Below is a small trained network, with its code and all its weights. Each question gives an input and a target symbol and asks what happens when units are switched off, that is, made to give their printed mean instead of their output.

import numpy as np


def w(rows, s, z=0):
    codes = np.array(rows[::2]) - 128.0
    scale = np.full(codes.shape[1], s)
    scale[-1] = z or s
    return codes * scale


def norm(h):
    return h / np.sqrt((h * h).mean(-1, keepdims=True) + 1e-5)


def f(y):
    return y / 2 * (1 + np.tanh(0.7978845608 * (y + 0.044715 * y**3)))


def softmax(a):
    e = np.exp(a - a.max(-1, keepdims=True))
    return e / e.sum(-1, keepdims=True)


def log_softmax(a):
    a = a - a.max(-1, keepdims=True)
    return a - np.log(np.exp(a).sum(-1, keepdims=True))


def net(x, mask):
    ids = ['ΓΔΞΠΩαβεζθλμτφψ'.index(c) for c in x.split()]
    T = len(ids)
    res = E[ids] + P[:T]
    q, k, v = (norm(res) @ M[0].T for M in (Q, K, V))
    z = softmax(np.where(np.tri(T) > 0, q @ k.T / 3**0.5, -1e9)) @ v
    res = res + np.where(mask[0], z, O[0][:, -1]) @ O[0][:, :-1]
    y = f(norm(res) @ A[0][:, :-1].T + A[0][:, -1])
    res = res + np.where(mask[1:9], y, B[0][:, -1]) @ B[0][:, :-1]
    return log_softmax(norm(res)[-1] @ U[:, :-1].T + U[:, -1])


Q, K, V, O, A, B = {}, {}, {}, {}, {}, {}
E = w([
[141,121,58],'Γ',
[194,152,85],'Δ',
[119,74,32],'Ξ',
[134,107,79],'Π',
[182,62,241],'Ω',
[53,72,103],'α',
[146,98,95],'β',
[167,115,106],'ε',
[228,202,122],'ζ',
[157,237,124],'θ',
[34,108,2],'λ',
[131,96,83],'μ',
[193,123,159],'τ',
[178,116,166],'φ',
[63,152,106],'ψ',
],0.0083)
P = w([
[182,85,87],'0',
[115,67,128],'1',
[246,190,53],'2',
[121,71,126],'3',
[100,187,96],'4',
[114,60,126],'5',
[118,211,125],'6',
[125,81,116],'7',
[121,219,147],'8',
[149,105,114],'9',
[111,228,164],'10',
[157,116,113],'11',
[56,162,254],'12',
],0.014)
Q[0] = w([
[183,110,145],'h0',
[249,102,64],'h0',
[57,186,87],'h0',
],0.013)
K[0] = w([
[150,149,42],'h0',
[177,254,126],'h0',
[86,9,134],'h0',
],0.0068)
V[0] = w([
[170,2,95],'h0',
[215,194,58],'h0',
[52,102,82],'h0',
],0.0072)
O[0] = w([
[193,254,110,251],'h0',
[98,134,86,254],'h0',
[146,159,122,137],'h0',
],0.0083,0.0036)
A[0] = w([
[124,254,171,190],'n0',
[243,152,100,219],'n1',
[13,222,230,140],'n2',
[196,35,250,63],'n3',
[197,137,213,254],'n4',
[129,78,207,115],'n5',
[80,96,185,100],'n6',
[86,173,117,235],'n7',
],0.0096,0.0035)
B[0] = w([
[168,15,105,254],'n0',
[87,105,148,229],'n1',
[225,253,70,182],'n2',
[127,154,88,130],'n3',
[53,135,24,168],'n4',
[107,141,30,121],'n5',
[201,49,87,119],'n6',
[162,82,242,189],'n7',
],0.0061,0.0074)
U = w([
[214,218,27,188],'Γ',
[176,231,119,221],'Δ',
[109,248,159,254],'Ξ',
[119,143,141,48],'Π',
[52,192,87,13],'Ω',
[109,140,201,94],'α',
[125,139,139,50],'β',
[132,137,158,50],'ε',
[126,136,130,53],'ζ',
[22,42,170,217],'θ',
[20,148,50,181],'λ',
[144,128,149,6],'μ',
[124,71,116,100],'τ',
[121,137,137,17],'φ',
[210,17,170,180],'ψ',
],0.014,0.0053)

Each question gives the input, a string of symbols that net reads in full, and the target symbol t.
The units are the heads (3 rows each of Q, K, V and O) and the neurons (one row each of A and B). Each row of codes is followed by its name. A weight is (code - 128) times the scale printed after its matrix; where a second scale follows, it is the last column's (O, A, B and U).
mask holds one flag per unit, heads first, then neurons. A switched-off unit (its flag False) gives its mean, the last column of its rows in O or B, instead of its output. The means were averaged over made-up inputs and are rounded, as every weight is.
A unit's drop is (log p(t) with every unit on - log p(t) with that unit switched off) / (log p(t) with every unit on - log p(t) with every unit switched off).
The circuit of an input: a set's keep is (log p(t) with only the set's units on - log p(t) with every unit switched off) / (log p(t) with every unit on - log p(t) with every unit switched off). Starting from all 9 units, units are removed one at a time, each time the one whose removal leaves the highest keep (on an exact tie, the one counted first), for as long as the keep stays at least 0.8.
circuit, biggest first: the units of the circuit, biggest drop first
most important unit: the unit with the biggest drop
k most important neurons: the k neurons with the biggest drops, biggest first
drop of u: that unit's drop, to one decimal
input β ψ λ Γ, target λ: most important unit : n0
input ζ Δ μ ψ, target ψ: circuit, biggest first : h0; n0
input λ θ ζ λ λ ζ β β θ μ μ α, target θ: circuit, biggest first : n2; n0; n4
input Ω ζ θ Π ζ θ ε ψ Δ β Π Δ, target ψ: 2 most important neurons : n4; n1
input ζ Δ Ω θ ζ θ λ Ω θ α, target θ: circuit, biggest first : n2; n0
input θ θ λ Δ λ θ Ω Π, target θ: 3 most important neurons : n2; n0; n4
input β φ Γ α φ Γ Ω, target Γ: circuit, biggest first : n4; n2
input θ θ β ζ Π θ α θ ψ, target Γ: 3 most important neurons : n2; n0; n1
input ζ ε Ω τ ψ Π ψ θ, target θ: 2 most important neurons : n2; n0
input ψ Π λ ζ ζ ψ ψ φ θ β ζ Ω, target θ: drop of n1 : -0.1
input θ ε θ φ, target θ: drop of h0 : 0.9
input ζ θ λ Ξ α ψ ζ Π ψ θ θ τ Ω, target Γ: drop of n5 : 0.1
